[128 = 0]
[149 123 136  66 150 138 118 123 134 144 160 157 124 247 105 124 130 199
 117 105 168 125 161 139 137 149 142 109 183 106 104 132 125 109 102 207
 101 143 120 186 171 121 143 167  94 167 208 180 192 122 128 109 108 139
  38  94 100 251 107  75  79 110 217 153 133 108 134  88 136  95 156 171
 108 204 150 107 152 135 124 173 134 119 116 163 108 103 153 138 186 182
 149 116 127 104 100 106 137 116  49  83 132 172 134  91 112  99 104 135
 138 148 142 103 127 152 112 154 141 158 109 101 175 141 156 108 176  62
 115 166 150 155 140 100 190 135  92 183  11 102 136 132 134 129 155 121
  98 126 112 127 148 129 145 135  51 186 170 152 126 144 147 127  88 110
  95 131 134  85 251 106 119 114 152 184  19 112 148 148  88 117 139 142
 191 137 113  87  78 119 121 116 157 106  38 157  98 116 218 139  98 114
 154 139 167 216]  [51] > (60)
[129 146 111  47  90 153 115 124 120 115 131 159 130 128 146 114 138  77
 126 113 133 105  89  78 165 169  95  87 143 119  82 118 156  94  93  92
  96 100 114 129 135 181 138 100 144 132 123 116 106 136 117 124  86 120
 138  67  71 171 127 128 137  78 159 108 165 127  87  95 128  72 129 119
 120 154 132  59 115 147 111 147  83 137 123 147 116 205 135  98 128 198
 132 138 122  86 141 117 150 111 115  81 126 108 139 119 139  81 132 125
  89  92 113 118 137 137  88 130 123 134 107 131 121 135  56 105 186 123
 124 130 144  93 140 116 148 123 112 164 145 133 137 127 113 111 217 128
  94 133 123 126 144 144  67 109 153 140 144 158  95 130 113 142 137 142
 108 131 157 108 175 140 131 122 173 147  71 105 122 145 154  87 116 147
 170 109 210  95 144 136 128 135 127 118  96 116 120 149 142 101 118 152
 148 136 156 138]  [49] > (54)
[124 136 114  52 103 149 122 124 126 118 133 155 138 144 156 114 133  83
 136 117 141 123 100  95 159 157 112 111 132 116  86 118 138 122  99 102
  96 100 126 120 134 166 140 109 130 137 132 131 103 133 102 119  90 117
 130  91  86 155 128 119 131  80 163 112 143 130  98 108 129  98 142 126
 100 156 138  73 120 135 114 148  98 136 125 145 132 182 135 109 128 150
 141 131 127  88 142 129 137 118 114  90 123 112 134 116 136  93 137 118
 117 125 118 124 131 135  93 130 125 137 106 126 147 127  75 114 180 137
 122 135 135 113 140 120 140 131 121 153 127 140 134 127 113 112 216 135
  94 137 113 126 135 144  89 126 144 136 131 150 102 129 126 139 137 133
 118 128 145 120 177 126 127 130 157 149  72 113 127 138 140  92 114 114
 167 125 178  97 137 135 115 119 128 115  90 123 127 149 147 119 115 138
 136 134 163 127]  [49] > (61)
[136 132 139  92 146 131 126 125 137 129 142 144 115 219 104 130 132 188
 125 104 159 126 153 127 128 144 137  96 171 115 119 129 132 135 106 177
 111 123 125 170 164 123 149 159 104 160 171 158 183 130 131 107 103 130
  59  86  99 237 114  82  90 101 183 140 138 117 135 119 137 116 132 155
  96 181 156  89 149 144 130 168 133 116 108 160 115 116 144 133 174 176
 150 122 137  99 114 121 138 109  85  88 127 152 129  85 116 124 127 148
 135 147 140 113 117 140 116 141 131 161 124 102 155 134 153 114 162  91
 127 144 133 139 147 103 172 131 101 171  24 121 124 117 128 124 144 116
 109 128 121 129 126 133 160 135  66 182 163 140 119 139 145 128 104 118
 104 120 143 105 210 104 114  99 149 173  49 118 138 145  93 112 152 125
 170 129 126  93 112 127 112 121 156  94  60 147 115 112 198 142  83 107
 173 130 150 191]  [51] > (60)
[132 118 137  77 156 130 124 125 134 124 150 141 127 229 103 137 129 190
 137 106 154 139 155 128 134 143 141 123 178 108 114 139 126 132 104 178
 116 127 134 159 177 120 149 159  96 162 170 158 174 119 130 113 116 127
  54  81  95 220 106  68  89 101 191 144 120 113 142 113 139 115 144 145
 116 170 157 118 139 136 127 164 153 115 109 160 126  95 147 125 166 173
 155 115 127  90 105 117 146 122  72  94 131 169 135  81 126 130 121 132
 145 158 137 109 110 138 106 144 142 163 127  99 186 137 163 115 161  93
 123 151 131 157 148 105 173 134 103 176  37 114 114 131 120 129 166 114
 103 135 110 138 135 127 164 157  64 172 184 138 123 135 150 131 110 121
 107 123 137 109 229 111 124 114 149 160  35 148 139 139  97 132 131 118
 164 124 114  97 110 119 125 119 147  85  50 147 113 108 190 158  74 111
 129 131 155 181]  [51] > (60)
[147 128 132  96 134 138 114 123 133 140 147 150 116 194 104 129 129 165
 119 115 154 125 148 122 130 143 130 102 158 113 102 127 129 114 101 158
 114 146 119 171 158 125 147 157 109 151 154 161 172 118 134 122 103 141
  79 102 120 221 111  97  93 119 188 115 146 121 137  99 137 106 124 156
 108 170 133 106 146 146 126 154 136 125 131 151 110 120 142 126 174 174
 135 127 123 106 113 109 138 112  83  98 117 150 138 101 116  98 118 132
 125 132 134 113 134 129 123 137 129 155 120 113 139 138 136 117 157  96
 122 153 140 128 141 109 170 128 104 164  60 113 142 126 144 137 139 123
 109 120 132 124 139 127 132 114  70 173 153 151 123 141 133 132 109 121
 116 129 125 107 216 114 115 117 148 164  63 115 138 146 113 112 140 135
 171 135 122 105  99 123 112 125 146 114  74 147 108 106 190 120 107 120
 153 133 135 186]  [51] > (60)
[129 114 149 101 165 131 141 109 135 140 156 139 127 212 118 124 126 209
 137 119 174 144 172 157 109 114 156 167 176 126 133 144 114 150 142 209
 141 140 126 144 149  85 142 167  95 148 188 164 173 116 116 111 127 137
  55 120 110 196 127  77  92 116 182 146  79 120 161 136 143 138 144 163
 119 185 161 135 148  98 127 143 162 118 105 150 121  71 140 163 173 134
 169 106 127 115 101  99 114 146  77 120 140 188 118  98 117 134 118 130
 169 176 140 116 124 141 120 151 143 152 103 108 198 127 170 115 150  78
 101 161 127 187 126 125 159 140 113 181  38  96 103 134 125 146 150 129
  93 139 102 127 121 125 188 158  75 166 178 152 131 141 172 116  91 109
 115 129 143 131 212 114 144 114 107 148  56 146 148 141  99 168 130 132
 146 141  66 118  99 117 154 120 129 120  63 163 112 113 184 170  91  82
 132 131 195 197]  [53] > (65)
[140 100 159 112 175 137 144 111 137 147 167 148 136 223 144 113 114 210
 141 118 155 142 176 178 114 112 156 177 174 123 141 145 115 171 143 230
 148 142 148 150 135  76 146 174  91 145 196 176 193 115  98 120 108 139
  51 136 113 214 125  83  98 134 188 144  78 106 167 128 144 133 134 180
 113 196 152 133 144  86 135 139 157 117 100 150 123  66 141 182 178 119
 165 105 120 146  86  90 111 171  69 130 139 197 117 103 123 124 103 134
 194 186 144 109 135 144 116 162 154 150  95 112 213 123 164 106 142  49
 106 174 130 195 109 117 163 143 119 162  38  85  99 125 132 150 139 132
  68 125  92 122 121 122 198 162  67 167 159 151 122 148 192 116  79 107
 108 136 144 141 230 102 151 120  91 146  60 154 150 139  75 170 125 139
 147 160  72 121  75 106 164 127 140 128  58 165 114 110 158 156  87  85
 121 135 204 218]  [53] > (65)
[136 135 112  83 109 136 119 133 129 120 122 142 131 155 129 134 145  93
 135 118 143 110  99  86 150 151 109  95 138 112  92 170 159 107  89  96
  94 109 130 139 146 152 141 118 129 135 122 131 128 130 119 116  93 120
 114  87  76 183 110 111 117  89 170  98 153 132 100 111 130 112 126 125
 119 151 133  90 138 159 118 141 115 126 119 148 121 166 130  97 139 195
 139 133 134  84 127 116 141  77 124  95 126 123 142 109 135  94 142 132
 100 106 124 126 136 135 101 127 131 144 127 130 130 138  98 125 175 134
 132 121 131 107 149 119 145 134 118 131 118 130 127 134 120 114 184 126
 134 135 122 124 136 142  91 114 120 143 150 155 104 115 112 138 126 131
 112 124 147 118 152 122 115 117 173 129  79 121 129 137 141  97 127 139
 147 101 179 109 155 133 101 122 131 103  90 124 115 132 144 128 111 152
 129 121 138 135]  [49] > (61)
[147 123 115  44 125 137 108 139 127 118 142 134 125 193 107 151 165 112
 139 113 147 117  72  81 154 160 111  99 162 127  69 118 158 101  64  81
  92 104 123 131 184 156 156 123 118 130 126 127 141 120 117 113  98 106
  84  39  77 218  98  85 109  60 194 109 153 130  85 102 133 102 141 103
 121 173 124  86 123 167 110 148 125 119 114 167 131 142 133  71 138 227
 166 136 122  75 108  93 154  92 101  95 128 141 134  87 141  57 146 139
  97 150 136 121 105 130  87 131 141 157 124 120 172 137  96 109 175 123
 124 120 130 114 156 111 161 126 106 165 106 132 119 144 115 113 234 105
 100 140 100 123 143 155 100 121 117 147 214 153  95 129 121 128 134 125
  91 120 150 114 209 116 126 123 182 126  23 139 124 147 134 113 130 157
 154  93 189  91 160 135 123 111 137  92  41 131 113 126 158 137  85 141
 119 114 158 133]  [49] > (61)
[136  94 138  88 175 135 131 125 127 122 156 128 132 246 100 131 142 187
 139 110 157 149 133 123 123 129 141 146 191 135 121 141 141 153 100 160
 126 116 132 152 177  98 163 156  78 136 165 149 198 116 124 121 100 125
  30  66  88 234  95  73  83  70 207 142 112 135 127 136 138 133 130 142
 105 190 139 111 122 146 123 143 138 103  81 163 125  99 136 130 174 175
 179 118 136  91  82  98 136 117  94 108 141 165 132  88 134 128 131 137
 158 168 156 102 111 130  99 145 157 175 128 108 195 139 155 118 158  89
 113 152 123 181 158 114 160 132 113 155  43 110  89 129 123 130 160 111
 120 136  83 115 119 140 182 138  58 169 202 161 115 148 161 121 105 109
  88 127 150 126 199  99 129 117 145 134  44 158 129 140  86 148 140 147
 148 112 125 104 123 120 132 115 154  81  25 159 112  94 180 165  66 122
 108 120 169 191]  [51] > (48)
